Below are the code and all the weights of a small trained network. Each question names an input and a class and asks about switching units off, where a switched-off unit gives its printed mean instead of its output.

import numpy as np


def w(rows, s, z=0):
    codes = np.array(rows[::2]) - 128.0
    scale = np.full(codes.shape[1], s)
    scale[-1] = z or s
    return codes * scale


def f(y):
    return np.maximum(y, 0)


def log_softmax(a):
    a = a - a.max(-1, keepdims=True)
    return a - np.log(np.exp(a).sum(-1, keepdims=True))


def net(x, mask):
    res = np.array(x, float).reshape(1, 5) / 4 @ E
    y = f(res @ A[0][:, :-1].T + A[0][:, -1])
    res = res + np.where(mask, y, B[0][:, -1]) @ B[0][:, :-1]
    return log_softmax(res[-1] @ U[:, :-1].T + U[:, -1])


A, B = {}, {}
E = w([
[196,14,140,130,131,83,170,38],'x0',
[36,140,130,70,194,139,153,59],'x1',
[146,77,28,44,120,204,100,171],'x2',
[129,119,66,66,142,2,231,167],'x3',
[96,168,47,186,80,151,208,129],'x4',
],0.0095)
A[0] = w([
[130,114,103,100,113,107,123,214,165],'N0',
[75,103,200,71,170,110,91,163,255],'N1',
[86,180,101,101,110,217,107,187,220],'N2',
[136,118,200,183,95,111,126,100,191],'N3',
[125,151,115,184,120,58,206,132,217],'N4',
[146,91,82,97,118,73,168,176,233],'N5',
[105,112,221,171,124,127,128,83,184],'N6',
[113,187,98,160,118,137,176,193,187],'N7',
[182,54,67,94,89,113,132,172,121],'N8',
[84,80,72,106,159,163,147,53,222],'N9',
[180,70,99,119,81,130,125,175,143],'N10',
[152,76,176,58,175,119,106,55,208],'N11',
[123,197,148,160,145,100,45,172,138],'N12',
[154,79,187,152,131,104,96,102,184],'N13',
[134,183,51,188,93,56,146,108,169],'N14',
[81,195,89,124,130,249,64,165,251],'N15',
[116,131,140,181,119,149,102,40,163],'N16',
[94,127,139,103,188,92,198,136,179],'N17',
],0.011,0.0041)
B[0] = w([
[233,97,117,88,107,116,69,213,188],'N0',
[177,188,95,150,188,29,71,114,214],'N1',
[50,86,121,147,159,128,26,248,222],'N2',
[168,219,201,157,94,187,144,90,216],'N3',
[115,118,123,181,81,116,251,132,235],'N4',
[167,76,60,62,50,129,190,138,228],'N5',
[143,203,198,144,137,137,75,54,220],'N6',
[107,59,144,221,56,112,156,186,200],'N7',
[216,53,72,23,147,214,151,155,214],'N8',
[42,89,50,82,183,146,141,85,216],'N9',
[219,31,114,70,74,224,75,128,199],'N10',
[105,196,81,34,174,90,86,45,234],'N11',
[215,145,208,210,74,45,50,195,199],'N12',
[157,176,171,91,114,146,67,63,212],'N13',
[118,49,173,199,40,159,221,147,212],'N14',
[35,87,135,198,198,164,2,185,253],'N15',
[73,192,150,114,97,233,139,64,202],'N16',
[96,133,79,107,100,58,200,132,206],'N17',
],0.0075,0.013)
U = w([
[122,198,201,100,89,208,91,4,9],'0',
[1,90,90,133,175,198,94,135,91],'1',
[178,187,220,167,112,54,128,134,46],'2',
[132,114,168,193,136,136,41,247,49],'3',
[153,120,185,222,73,192,210,88,193],'4',
[121,116,79,58,197,31,139,63,164],'5',
[253,35,69,40,110,218,125,168,95],'6',
[91,104,83,104,67,85,234,178,83],'7',
],0.0085,0.0013)

Each question gives the input, the list of numbers given to net, and the class t.
The units are the neurons (one row each of A and B). Each row of codes is followed by its name. A weight is (code - 128) times the scale printed after its matrix; where a second scale follows, it is the last column's (A, B and U).
mask holds one flag per neuron, in row order. A switched-off neuron (its flag False) gives its mean, the last column of its row in B, instead of its output. The means were averaged over made-up inputs and are rounded, as every weight is.
A unit's drop is (log p(t) with every unit on - log p(t) with that unit switched off) / (log p(t) with every unit on - log p(t) with every unit switched off).
The circuit of an input: a set's keep is (log p(t) with only the set's units on - log p(t) with every unit switched off) / (log p(t) with every unit on - log p(t) with every unit switched off). Starting from the 12 units with the biggest drops (on a tie, the unit counted first), units are removed one at a time, each time the one whose removal leaves the highest keep (on an exact tie, the one counted first), for as long as the keep stays at least 0.8.
units of the circuit, in order: the units of the circuit, biggest drop first
unit that matters most: the unit with the biggest drop
k most important neurons: the k neurons with the biggest drops, biggest first
drop when u is switched off: that unit's drop, to one decimal
input [3,-4,-2,-7,6], class 0: unit that matters most -> N16
input [8,1,5,-5,-1], class 0: units of the circuit, in order -> (N11 N5)
input [0,4,5,-2,-8], class 5: units of the circuit, in order -> (N1 N11)
input [-2,-4,-5,-4,1], class 2: units of the circuit, in order -> (N12 N3)
input [6,3,-8,5,1], class 4: units of the circuit, in order -> (N4 N3)
input [3,-1,-3,3,-3], class 5: 3 most important neurons -> (N16 N12 N11)
input [-8,2,5,7,5], class 3: 3 most important neurons -> (N2 N15 N0)
input [6,3,-2,1,-1], class 0: 3 most important neurons -> (N13 N6 N2)
input [3,4,0,-3,6], class 1: 4 most important neurons -> (N9 N13 N3 N12)
input [-3,-3,-5,-5,-7], class 0: 3 most important neurons -> (N13 N16 N6)
input [6,3,3,4,-2], class 5: 2 most important neurons -> (N11 N9)
input [-5,7,0,5,-3], class 5: drop when N1 is switched off -> 0.2
input [1,-1,2,-3,5], class 1: drop when N12 is switched off -> 0.3
input [0,-1,-8,5,6], class 4: units of the circuit, in order -> (N14)
input [-5,3,2,-5,4], class 3: drop when N2 is switched off -> 0.2
